Below are the code and all the weights of a small trained network. Each question names an input and a target symbol and asks about switching units off, where a switched-off unit gives its printed mean instead of its output.

import numpy as np


def w(rows, s, z=0):
    codes = np.array(rows[::2]) - 128.0
    scale = np.full(codes.shape[1], s)
    scale[-1] = z or s
    return codes * scale


def f(y):
    return y / 2 * (1 + np.tanh(0.7978845608 * (y + 0.044715 * y**3)))


def softmax(a):
    e = np.exp(a - a.max(-1, keepdims=True))
    return e / e.sum(-1, keepdims=True)


def log_softmax(a):
    a = a - a.max(-1, keepdims=True)
    return a - np.log(np.exp(a).sum(-1, keepdims=True))


def net(x, mask):
    ids = ['βγηλμπσφω'.index(c) for c in x.split()]
    T = len(ids)
    res = E[ids] + P[:T]
    r = res
    for j in range(2):
        rows = slice(4 * j, 4 * j + 4)
        q, k, v = (r @ M[0][rows].T for M in (Q, K, V))
        z = softmax(np.where(np.tri(T) > 0, q @ k.T / 4**0.5, -1e9)) @ v
        o = O[0][rows]
        res = res + np.where(mask[j], z, o[:, -1]) @ o[:, :-1]
    y = f(res @ A[0][:, :-1].T + A[0][:, -1])
    res = res + np.where(mask[2:14], y, B[0][:, -1]) @ B[0][:, :-1]
    return log_softmax(res[-1] @ U[:, :-1].T + U[:, -1])


Q, K, V, O, A, B = {}, {}, {}, {}, {}, {}
E = w([
[231,40,88,9,117],'β',
[232,105,63,20,93],'γ',
[102,56,95,95,162],'η',
[254,113,161,130,67],'λ',
[227,192,46,119,64],'μ',
[106,101,73,167,154],'π',
[87,155,63,198,133],'σ',
[60,115,91,218,175],'φ',
[69,24,75,193,194],'ω',
],0.0066)
P = w([
[57,149,206,47,14],'0',
[100,207,141,47,250],'1',
[71,138,96,64,63],'2',
[102,126,206,105,16],'3',
[133,186,134,91,249],'4',
[101,120,82,103,79],'5',
[129,107,188,142,24],'6',
[162,164,122,132,249],'7',
[128,101,63,140,88],'8',
[158,89,173,181,33],'9',
[189,142,104,170,253],'10',
[156,81,45,177,98],'11',
[188,71,159,220,40],'12',
],0.012)
Q[0] = w([
[161,206,129,104,253],'head 0',
[126,121,101,118,140],'head 0',
[117,137,45,99,199],'head 0',
[114,114,79,120,83],'head 0',
[152,106,156,105,125],'head 1',
[120,135,78,115,101],'head 1',
[109,110,90,142,128],'head 1',
[121,157,157,157,137],'head 1',
],0.052)
K[0] = w([
[18,157,184,34,113],'head 0',
[157,138,129,91,115],'head 0',
[173,147,156,2,90],'head 0',
[200,127,112,108,103],'head 0',
[125,113,172,116,115],'head 1',
[158,130,68,150,106],'head 1',
[158,111,105,167,136],'head 1',
[111,182,142,123,130],'head 1',
],0.039)
V[0] = w([
[137,98,177,111,134],'head 0',
[125,164,143,183,123],'head 0',
[41,166,122,193,134],'head 0',
[92,6,154,109,172],'head 0',
[117,141,88,125,109],'head 1',
[129,120,170,120,142],'head 1',
[121,165,136,124,129],'head 1',
[109,109,109,110,110],'head 1',
],0.024)
O[0] = w([
[179,110,115,109,118,142],'head 0',
[95,180,198,104,130,8],'head 0',
[80,96,218,143,183,2],'head 0',
[148,5,90,61,135,95],'head 0',
[87,101,135,129,155,203],'head 1',
[181,135,107,146,105,86],'head 1',
[163,88,112,140,131,108],'head 1',
[106,123,117,171,139,239],'head 1',
],0.019,0.0051)
A[0] = w([
[172,142,138,106,85,61],'neuron 0',
[127,79,168,96,88,124],'neuron 1',
[64,125,108,152,39,87],'neuron 2',
[119,118,187,125,94,39],'neuron 3',
[78,97,184,148,44,106],'neuron 4',
[151,108,88,111,129,90],'neuron 5',
[92,77,166,123,6,143],'neuron 6',
[104,117,87,148,58,96],'neuron 7',
[138,70,154,100,78,4],'neuron 8',
[179,103,123,102,162,213],'neuron 9',
[164,148,69,121,233,86],'neuron 10',
[81,95,97,130,77,148],'neuron 11',
],0.017,0.013)
B[0] = w([
[246,4,175,121,135,154],'neuron 0',
[145,86,225,167,119,191],'neuron 1',
[194,80,71,152,170,223],'neuron 2',
[200,111,49,145,220,145],'neuron 3',
[120,125,151,45,88,186],'neuron 4',
[129,128,149,201,199,247],'neuron 5',
[88,182,64,247,129,199],'neuron 6',
[10,150,194,21,103,251],'neuron 7',
[17,40,43,34,115,177],'neuron 8',
[178,235,137,38,142,243],'neuron 9',
[71,56,106,186,73,226],'neuron 10',
[202,148,156,161,99,234],'neuron 11',
],0.023,0.02)
U = w([
[127,124,176,100,139,73],'β',
[32,57,107,97,108,123],'γ',
[104,110,38,109,207,255],'η',
[147,70,71,110,88,150],'λ',
[122,167,126,148,77,171],'μ',
[131,184,86,17,12,189],'π',
[70,82,153,180,253,40],'σ',
[66,218,192,82,150,92],'φ',
[82,76,112,56,189,11],'ω',
],0.0055)

Each question gives the input, a string of symbols that net reads in full, and the target symbol t.
The units are the heads (4 rows each of Q, K, V and O) and the neurons (one row each of A and B). Each row of codes is followed by its name. A weight is (code - 128) times the scale printed after its matrix; where a second scale follows, it is the last column's (O, A, B and U).
mask holds one flag per unit, heads first, then neurons. A switched-off unit (its flag False) gives its mean, the last column of its rows in O or B, instead of its output. The means were averaged over made-up inputs and are rounded, as every weight is.
A unit's drop is (log p(t) with every unit on - log p(t) with that unit switched off) / (log p(t) with every unit on - log p(t) with every unit switched off).
The circuit of an input: a set's keep is (log p(t) with only the set's units on - log p(t) with every unit switched off) / (log p(t) with every unit on - log p(t) with every unit switched off). Starting from the 12 units with the biggest drops (on a tie, the unit counted first), units are removed one at a time, each time the one whose removal leaves the highest keep (on an exact tie, the one counted first), for as long as the keep stays at least 0.8.
circuit, biggest first: the units of the circuit, biggest drop first
most important unit: the unit with the biggest drop
k most important neurons: the k neurons with the biggest drops, biggest first
heads that matter: for each layer, one digit per head in row order, 1 if its drop is at least 0.15 and else 0, layers parted by /
input η φ ω ω η ω λ, target γ: 2 most important neurons : [neuron 8; neuron 1]
input η γ π β γ μ, target η: circuit, biggest first : [neuron 2; head 0]
input λ μ β ω μ λ ω ω η β μ, target λ: most important unit : neuron 0
input σ λ μ γ ω σ γ γ β η μ, target σ: circuit, biggest first : [neuron 9; head 0]
input β η γ ω φ λ λ φ ω λ μ ω, target η: circuit, biggest first : [neuron 2; head 0; neuron 1]
input φ β π, target φ: circuit, biggest first : [neuron 7; neuron 5; head 0]
input σ γ γ η, target φ: circuit, biggest first : [neuron 10; neuron 2; head 0; neuron 5]
input φ μ μ η γ β μ η η, target η: circuit, biggest first : [neuron 2; head 0; neuron 1]
input π η ω π μ σ μ ω β μ, target γ: circuit, biggest first : [neuron 8; head 0]
input λ η μ β γ γ β β ω μ ω, target λ: heads that matter : 11
input ω λ η ω μ β μ η ω λ φ, target ω: heads that matter : 11
input β γ σ β η ω γ, target γ: heads that matter : 10
input ω ω γ ω γ λ σ μ, target ω: circuit, biggest first : [head 0; neuron 6]
input ω μ η π μ λ η η σ, target π: circuit, biggest first : [neuron 5]
input λ γ ω λ λ φ λ λ, target λ: 3 most important neurons : [neuron 0; neuron 10; neuron 7]
input γ ω ω γ μ, target γ: 2 most important neurons : [neuron 10; neuron 7]
input η π η μ σ γ μ β η ω σ γ η, target η: 3 most important neurons : [neuron 3; neuron 7; neuron 9]
input ω σ φ ω λ φ γ λ, target ω: circuit, biggest first : [head 0; neuron 9; neuron 8; neuron 11]
input η λ γ β γ λ ω γ μ λ φ, target η: 2 most important neurons : [neuron 5; neuron 7]
input σ γ γ ω μ η σ, target η: 2 most important neurons : [neuron 3; neuron 7]
input η β γ γ π φ γ, target σ: circuit, biggest first : [head 0]
input γ π ω β σ, target γ: 2 most important neurons : [neuron 10; neuron 7]
input β λ γ λ η, target β: 3 most important neurons : [neuron 5; neuron 9; neuron 0]
input σ γ π φ, target σ: 3 most important neurons : [neuron 9; neuron 3; neuron 7]
input π φ λ ω λ η η β, target π: circuit, biggest first : [neuron 5; neuron 9]
input γ γ γ ω ω γ μ π φ, target η: 3 most important neurons : [neuron 2; neuron 9; neuron 4]
input σ ω γ, target γ: most important unit : neuron 7
input σ π γ β η γ φ γ β ω π σ, target φ: 2 most important neurons : [neuron 7; neuron 5]
